Where the symbols take the points:
na: Z791->Z810, Z73->Z469, Z878->Z804, Z757->Z418, Z826->Z498, Z588->Z195, Z802->Z848, Z311->Z73, Z253->Z458, Z16->Z267, Z779->Z689, Z248->Z741, Z201->Z945, Z724->Z597, Z559->Z524, Z391->Z793, Z267->Z886, Z79->Z547, Z734->Z501, Z477->Z64, Z473->Z780, Z848->Z311, Z793->Z624, Z984->Z524, Z682->Z438, Z829->Z810, Z694->Z537, Z572->Z890, Z436->Z848, Z200->Z572, Z469->Z624, Z537->Z146, Z418->Z410, Z535->Z438, Z223->Z498, Z498->Z197, Z195->Z984, Z818->Z200, Z959->Z945, Z524->Z575, Z624->Z313, Z415->Z537, Z39->Z64, Z197->Z788, Z810->Z316, Z519->Z559, Z438->Z826, Z723->Z557, Z615->Z723, Z492->Z572, Z804->Z411, Z864->Z293, Z175->Z140, Z501->Z818, Z689->Z741, Z888->Z800, Z595->Z79, Z140->Z391, Z38->Z615, Z510->Z535, Z597->Z458, Z547->Z951, Z146->Z689, Z788->Z213, Z800->Z473, Z780->Z201, Z64->Z829, Z890->Z415, Z410->Z425, Z293->Z776, Z213->Z694, Z741->Z890, Z316->Z791, Z313->Z954, Z945->Z788, Z916->Z223, Z951->Z864, Z458->Z410, Z575->Z682, Z77->Z595, Z411->Z959, Z886->Z519, Z766->Z39, Z852->Z734, Z954->Z436, Z557->Z510, Z776->Z793, Z425->Z16
bu: Z791->Z829, Z73->Z436, Z878->Z293, Z757->Z588, Z826->Z575, Z588->Z682, Z802->Z501, Z311->Z572, Z253->Z411, Z16->Z723, Z779->Z810, Z248->Z175, Z201->Z79, Z724->Z267, Z559->Z267, Z391->Z146, Z267->Z802, Z79->Z780, Z734->Z458, Z477->Z984, Z473->Z779, Z848->Z492, Z793->Z415, Z984->Z826, Z682->Z559, Z829->Z945, Z694->Z945, Z572->Z864, Z436->Z492, Z200->Z734, Z469->Z848, Z537->Z689, Z418->Z559, Z535->Z723, Z223->Z800, Z498->Z888, Z195->Z64, Z818->Z73, Z959->Z411, Z524->Z438, Z624->Z73, Z415->Z248, Z39->Z757, Z197->Z916, Z810->Z498, Z519->Z16, Z438->Z519, Z723->Z64, Z615->Z780, Z492->Z959, Z804->Z776, Z864->Z804, Z175->Z146, Z501->Z410, Z689->Z316, Z888->Z64, Z595->Z473, Z140->Z79, Z38->Z39, Z510->Z615, Z597->Z313, Z547->Z77, Z146->Z213, Z788->Z951, Z800->Z39, Z780->Z689, Z64->Z766, Z890->Z391, Z410->Z724, Z293->Z741, Z213->Z201, Z741->Z140, Z316->Z197, Z313->Z597, Z945->Z547, Z916->Z766, Z951->Z595, Z458->Z253, Z575->Z519, Z77->Z800, Z411->Z793, Z886->Z425, Z766->Z984, Z852->Z597, Z954->Z469, Z557->Z38, Z776->Z890, Z425->Z438

The rows follow the links: the fewer symbols apart two points are, the more alike their rows tend to be.

Point, then a row for it; each showing differs a little:
Z537
25 -160 428 243 -456 -7 -122 -308 334 110 -148 15 -649 186 -544 -183 -179 -612 914 -56 -548 71 -91 372 43 -430 275 -594 -347 687 -668 -122 -330 -26 -354 -250 465 -238 -28 -572 -724 -225 -522 152 -26 449 -202 62 721 479 -61 -187 -117
Z734
441 898 -389 -62 900 871 -224 289 -515 217 -149 -39 331 25 -18 -344 -442 -172 174 -16 -44 48 352 372 -114 301 -149 301 463 -53 14 -207 -803 -415 -549 961 -376 -54 223 -271 296 -397 60 -250 549 175 436 -362 -58 -396 -125 -45 -10
Z469
-384 -194 -294 17 -299 464 63 87 -651 -855 -63 -122 693 252 -331 -435 -639 -218 531 50 -666 546 15 -304 152 52 288 -8 78 -422 344 -370 29 193 -96 368 -27 -381 -71 -296 354 236 -713 -118 540 -255 84 108 -992 123 444 -294 -342
Z316
547 -372 -240 524 671 -616 521 -194 125 76 -109 266 -222 -478 -25 -231 276 -684 315 314 -458 -270 86 889 -38 -86 -322 -507 -261 228 -700 136 -198 -404 141 -906 194 -386 -576 36 -35 -167 -699 -12 120 446 -146 403 75 132 38 -149 -1
Z410
410 855 -375 -430 613 501 -341 322 -338 410 69 -436 334 14 34 -308 -216 -4 -189 242 -193 20 450 25 -129 404 -293 697 359 364 -87 0 -511 -508 -123 864 -440 402 -70 -21 240 -285 493 -324 128 142 103 -604 477 -360 90 489 52
Z757
9 88 -244 -211 470 -893 -26 195 303 111 330 -162 44 -176 519 158 883 534 -795 197 257 -54 51 -416 -94 272 -545 581 275 -97 -2 290 231 -285 591 -414 -257 612 -420 728 244 -95 671 -400 -379 -78 -48 -82 46 -425 257 457 121
Z267
92 428 -223 -708 -225 49 -387 113 -268 145 310 -851 380 -59 -96 -248 -76 70 -312 293 -371 278 366 -703 9 321 -171 877 77 587 -56 8 15 -428 320 661 -365 554 -341 152 99 33 520 -170 -213 98 -395 -629 570 -67 356 737 29
Z588
-155 39 -116 -325 198 -1046 14 100 297 -29 240 -244 -72 -134 357 132 845 524 -590 299 121 57 -60 -504 -130 289 -593 696 107 1 -32 380 207 -188 652 -533 -191 677 -474 569 171 7 508 -337 -490 -71 -276 -106 37 -289 488 570 216
Z501
314 730 -529 -331 579 797 -264 271 -688 9 -26 -290 659 4 -136 -487 -588 -149 157 164 -343 294 422 104 -55 388 -63 464 389 -51 111 -159 -598 -360 -306 1034 -375 6 74 -288 379 -209 103 -216 489 56 327 -449 -134 -316 147 67 -17
Z197
577 -476 -226 365 802 -671 658 -76 81 80 -73 400 -70 -615 154 23 326 -345 -207 384 3 -452 -10 972 -214 64 -405 -294 -195 -19 -431 471 42 -240 259 -1033 53 -336 -561 267 227 61 -538 188 0 173 -95 465 -139 152 5 80 228
Z802
-87 310 -375 -512 -129 604 -190 173 -807 -393 72 -569 879 54 -280 -455 -657 -174 200 256 -641 485 330 -518 21 321 76 630 129 -32 293 -273 -127 -125 31 987 -350 -7 -184 -246 404 172 -145 -58 365 -85 -7 -426 -365 -64 422 243 -187
Z848
-477 -252 -281 -116 -444 416 69 108 -705 -811 -44 -150 764 259 -336 -358 -613 -76 455 72 -518 498 -67 -290 107 143 345 78 71 -522 489 -251 56 363 -84 415 -70 -396 4 -242 312 297 -586 -22 455 -309 39 41 -977 149 479 -158 -297
Z473
522 -747 24 135 -125 196 367 -237 -102 425 52 341 117 -709 160 417 -165 -358 -659 100 634 -650 81 512 120 -73 246 -372 -562 117 78 178 729 151 91 -410 99 -414 -91 160 107 540 -140 943 -123 -38 -252 294 169 395 -752 -156 209
Z510
-157 -139 -58 383 -212 -24 -661 -12 477 -79 514 7 75 19 601 1 656 9 -417 -441 394 117 203 -556 727 -423 320 -260 235 147 153 -793 811 -291 315 5 231 245 -37 618 -150 -258 722 -398 15 79 110 106 33 -136 -488 -733 -513
Z73
-420 -188 -282 -79 -286 467 54 73 -722 -818 -59 -82 692 270 -332 -483 -614 -145 542 36 -612 535 -27 -297 87 58 312 37 112 -496 408 -398 -13 259 -142 444 4 -392 -62 -293 373 226 -660 -113 551 -223 148 22 -1023 22 396 -295 -324
Z788
462 -691 228 -50 -255 173 543 -303 -179 397 -223 245 -19 -573 -237 437 -482 -336 -305 233 428 -607 -31 701 -138 40 173 -300 -668 159 3 513 300 278 -70 -319 -26 -464 6 -215 -14 623 -410 1122 -174 -56 -277 177 253 475 -447 131 440
Z890
-591 333 590 215 -513 118 -116 -103 413 -142 -436 147 -852 697 -511 8 -174 226 930 -412 -271 217 -459 10 -232 -444 230 -437 -10 -106 -131 -35 -663 445 -566 35 368 -102 560 -645 -535 -307 -351 -229 -49 47 200 -35 243 95 126 -139 -28
Z498
494 -378 -335 292 915 -964 607 -21 184 78 -21 341 -47 -535 343 35 552 -199 -303 469 25 -340 -24 662 -135 165 -531 -80 -124 -81 -399 440 75 -219 392 -1016 -43 -153 -641 404 284 30 -306 -71 -74 172 -91 387 -184 -33 134 101 233
Z64
136 -231 -272 387 678 -943 165 8 441 -62 263 314 -81 -359 666 114 976 179 -577 74 332 -204 -30 116 150 15 -477 -48 199 -323 -115 23 416 -330 584 -901 27 178 -463 767 268 -156 227 -409 -164 26 74 366 -385 -358 -48 -200 -8
Z624
-388 104 -287 -28 -196 495 -64 51 -579 -673 -120 -38 515 349 -344 -427 -547 -253 794 -36 -635 518 -15 -212 10 -15 264 -108 139 -535 264 -416 -333 191 -300 512 76 -380 144 -503 240 11 -603 -225 649 -72 251 101 -900 -3 385 -369 -281
Z878
-515 380 569 -60 -224 219 28 57 300 99 -430 391 -679 680 -66 446 -144 890 191 -461 582 -148 -550 -21 -437 -75 26 -133 184 -615 398 373 -558 680 -509 147 36 32 923 -277 -172 -70 230 48 -179 -395 353 -54 -45 -142 -26 116 315

Each walk starts at a row. The symbols on each line, taken left to right, move it on to the next point.
Each answer is a row, close to the row of the point it stands for.
start -153 150 -15 -673 -458 -463 -239 87 93 135 383 -685 156 -16 -8 -18 293 261 -449 345 -269 122 191 -855 -114 299 -241 840 -36 562 -121 201 309 -205 582 105 -252 640 -398 282 -78 139 577 -120 -490 9 -452 -465 637 -2 417 767 123
bu na na bu bu: -156 2 -50 -525 -302 -682 -323 14 216 82 401 -582 77 -40 153 60 584 303 -533 302 -108 191 163 -776 6 247 -275 750 3 481 -109 106 333 -243 641 -98 -182 733 -488 485 -76 -8 693 -230 -514 -7 -390 -349 489 -88 395 686 29
bu bu na na bu bu na: -83 -129 -201 -294 148 -1101 183 53 279 23 236 -338 -43 -212 240 60 780 311 -485 433 -160 -31 37 -384 -183 249 -582 565 7 196 -186 417 236 -258 739 -680 -187 549 -633 562 82 80 292 -261 -486 -1 -373 -68 166 -136 575 683 179
start -145 -170 -108 336 -154 -240 -568 -29 452 -17 541 -29 65 -51 661 17 736 92 -526 -375 351 148 162 -671 627 -335 190 -101 239 171 75 -702 817 -269 459 -22 197 389 -170 767 -92 -182 775 -433 -126 68 10 114 72 -231 -422 -610 -463
na na bu bu na bu: 233 -636 367 -144 -723 452 141 -313 -106 420 -31 86 -2 -396 -178 464 -523 -284 -321 -8 490 -478 38 199 76 -135 579 -334 -688 245 131 149 575 362 -82 95 64 -270 260 -311 -159 609 -20 1108 -174 -84 -238 9 505 496 -637 -75 304
bu na bu na na bu: 273 -596 260 -210 -456 399 293 -176 -186 342 -38 232 181 -571 -8 548 -487 -91 -655 56 804 -530 -51 259 37 113 357 -62 -564 -28 346 301 566 419 -43 -59 -124 -330 232 -19 92 708 26 1122 -197 -261 -186 115 115 355 -588 8 380
start -68 -256 -27 440 -240 -14 -593 -62 348 5 529 111 60 -103 593 62 593 -78 -417 -458 525 84 90 -481 793 -422 379 -327 114 169 123 -794 878 -210 246 -26 264 167 22 586 -129 -167 596 -205 24 77 18 125 66 -81 -605 -740 -466
bu na bu bu na: 366 -667 323 -17 -642 561 139 -306 -70 350 0 48 -17 -493 -277 404 -497 -480 -336 18 424 -416 35 370 146 -131 476 -351 -638 497 11 79 544 252 -164 -53 85 -423 68 -144 -242 502 -146 1042 -182 -6 -408 68 534 593 -586 -21 141
bu bu na bu bu: 341 -740 179 252 -545 378 -72 -379 139 387 176 145 -17 -442 93 193 -140 -490 -370 -217 438 -447 136 145 511 -452 534 -597 -523 482 -21 -274 872 101 54 -117 244 -268 48 115 -250 343 24 747 -129 73 -262 162 477 473 -893 -423 -108
start 319 -457 435 101 -580 286 171 -440 38 275 -156 -19 -283 -244 -516 108 -473 -648 376 95 -168 -242 1 516 11 -266 413 -494 -627 722 -414 157 61 138 -302 -176 244 -424 -6 -491 -476 198 -517 727 -90 281 -367 93 755 637 -299 -18 44
na na bu na na bu: 270 -323 274 475 -178 -142 89 -362 341 113 -90 102 -582 -65 -383 -166 18 -757 699 -19 -477 -85 -7 616 130 -453 199 -746 -359 683 -702 -76 -155 -154 -232 -483 455 -306 -189 -340 -620 -229 -507 138 -27 489 -246 219 638 516 -149 -263 -94
bu na bu bu bu na: 134 -541 288 -232 -496 494 323 -88 -202 305 -202 272 61 -354 -182 630 -587 163 -538 4 833 -538 -203 368 -156 101 331 -95 -443 -156 413 487 333 568 -190 31 -119 -296 445 -201 120 622 29 1153 -200 -444 -79 87 29 359 -457 188 459
start -286 166 636 233 -529 3 -70 -219 524 54 -366 148 -948 619 -456 0 -61 11 971 -370 -274 80 -393 168 -170 -487 193 -610 -121 237 -355 -62 -579 283 -480 -123 441 -100 424 -598 -724 -286 -284 -121 -103 210 61 17 508 271 13 -160 -53
na bu bu na na bu: -159 -50 641 210 -706 166 -36 -326 408 112 -289 -33 -817 405 -504 1 -199 -269 831 -290 -326 3 -211 132 14 -519 331 -613 -340 568 -431 -79 -305 236 -429 -35 455 -172 309 -588 -761 -144 -400 121 -205 232 -140 31 753 351 -178 -153 -104
bu na na na: -531 115 512 -106 -411 412 173 43 51 18 -438 324 -422 471 -210 528 -399 729 -39 -404 657 -169 -546 57 -414 -37 190 -109 7 -628 529 428 -338 847 -476 128 -16 -102 937 -364 -43 190 75 396 -105 -496 337 0 -223 -70 -127 85 386
start -43 255 -62 -694 -397 -200 -326 74 -62 208 312 -788 277 -28 -62 -87 106 105 -366 381 -299 246 305 -788 -53 323 -146 878 -57 647 -85 103 149 -305 431 443 -309 644 -358 216 -33 69 578 -90 -371 24 -455 -555 704 4 367 785 71
na na na na bu na na: -223 29 -70 -553 -196 -830 -14 72 184 5 223 -548 -10 -105 123 122 533 364 -499 351 -205 148 19 -736 -158 293 -436 798 -46 302 -78 323 216 -168 710 -238 -215 708 -548 410 21 96 457 -178 -541 -40 -462 -310 365 -102 578 783 123
na bu na na na bu bu: -83 176 -118 -473 -344 -243 -559 79 103 196 513 -688 212 -32 174 -11 371 110 -540 176 -116 261 327 -850 220 125 -121 695 77 660 -24 -205 454 -350 566 367 -194 714 -319 437 -47 20 849 -217 -376 78 -389 -479 580 -91 170 430 -126
start -600 100 127 -79 -478 638 101 102 -413 -545 -329 179 146 650 -397 -36 -682 371 579 -305 -82 306 -400 -154 -207 20 302 -105 161 -700 562 -56 -364 663 -495 448 0 -287 614 -551 27 142 -412 42 327 -417 312 36 -786 50 296 -131 -22
bu bu na bu bu bu: -271 161 479 224 -481 -69 -188 -209 470 -43 -174 -9 -855 522 -481 -154 -3 -237 1007 -277 -516 196 -250 102 -17 -477 227 -573 -126 511 -505 -113 -508 134 -422 -95 437 -65 262 -556 -713 -399 -355 -180 -67 334 -71 30 630 271 134 -163 -176
bu na bu na na na na: -583 364 623 56 -358 204 54 45 359 86 -497 342 -735 666 -180 422 -145 764 360 -499 385 -99 -595 26 -415 -211 89 -277 87 -467 264 316 -605 665 -545 77 131 52 909 -457 -294 -174 66 20 -195 -325 380 -8 16 -124 12 18 233
start -166 90 -34 -605 -224 -800 -97 54 183 110 295 -601 3 -87 56 119 532 416 -439 373 -206 80 124 -797 -174 298 -421 784 -68 318 -73 339 242 -159 666 -153 -230 654 -438 290 44 138 545 -171 -500 -8 -392 -415 329 -158 509 810 220
bu bu bu bu na: -66 350 -414 -110 202 805 -99 242 -813 -442 -78 -111 721 235 -222 -472 -723 -160 458 23 -480 397 228 -27 -20 288 111 219 302 -378 321 -314 -417 33 -309 855 -232 -311 161 -389 390 -16 -434 -219 638 -113 351 -105 -686 -147 269 -155 -183
na bu bu bu bu bu: -599 349 487 170 -348 324 -57 8 206 -179 -470 231 -652 832 -497 -94 -289 271 956 -459 -207 218 -426 130 -292 -295 226 -407 159 -266 -40 -20 -776 461 -660 177 286 -134 725 -618 -423 -343 -274 -287 93 -60 326 35 13 8 170 -195 -54
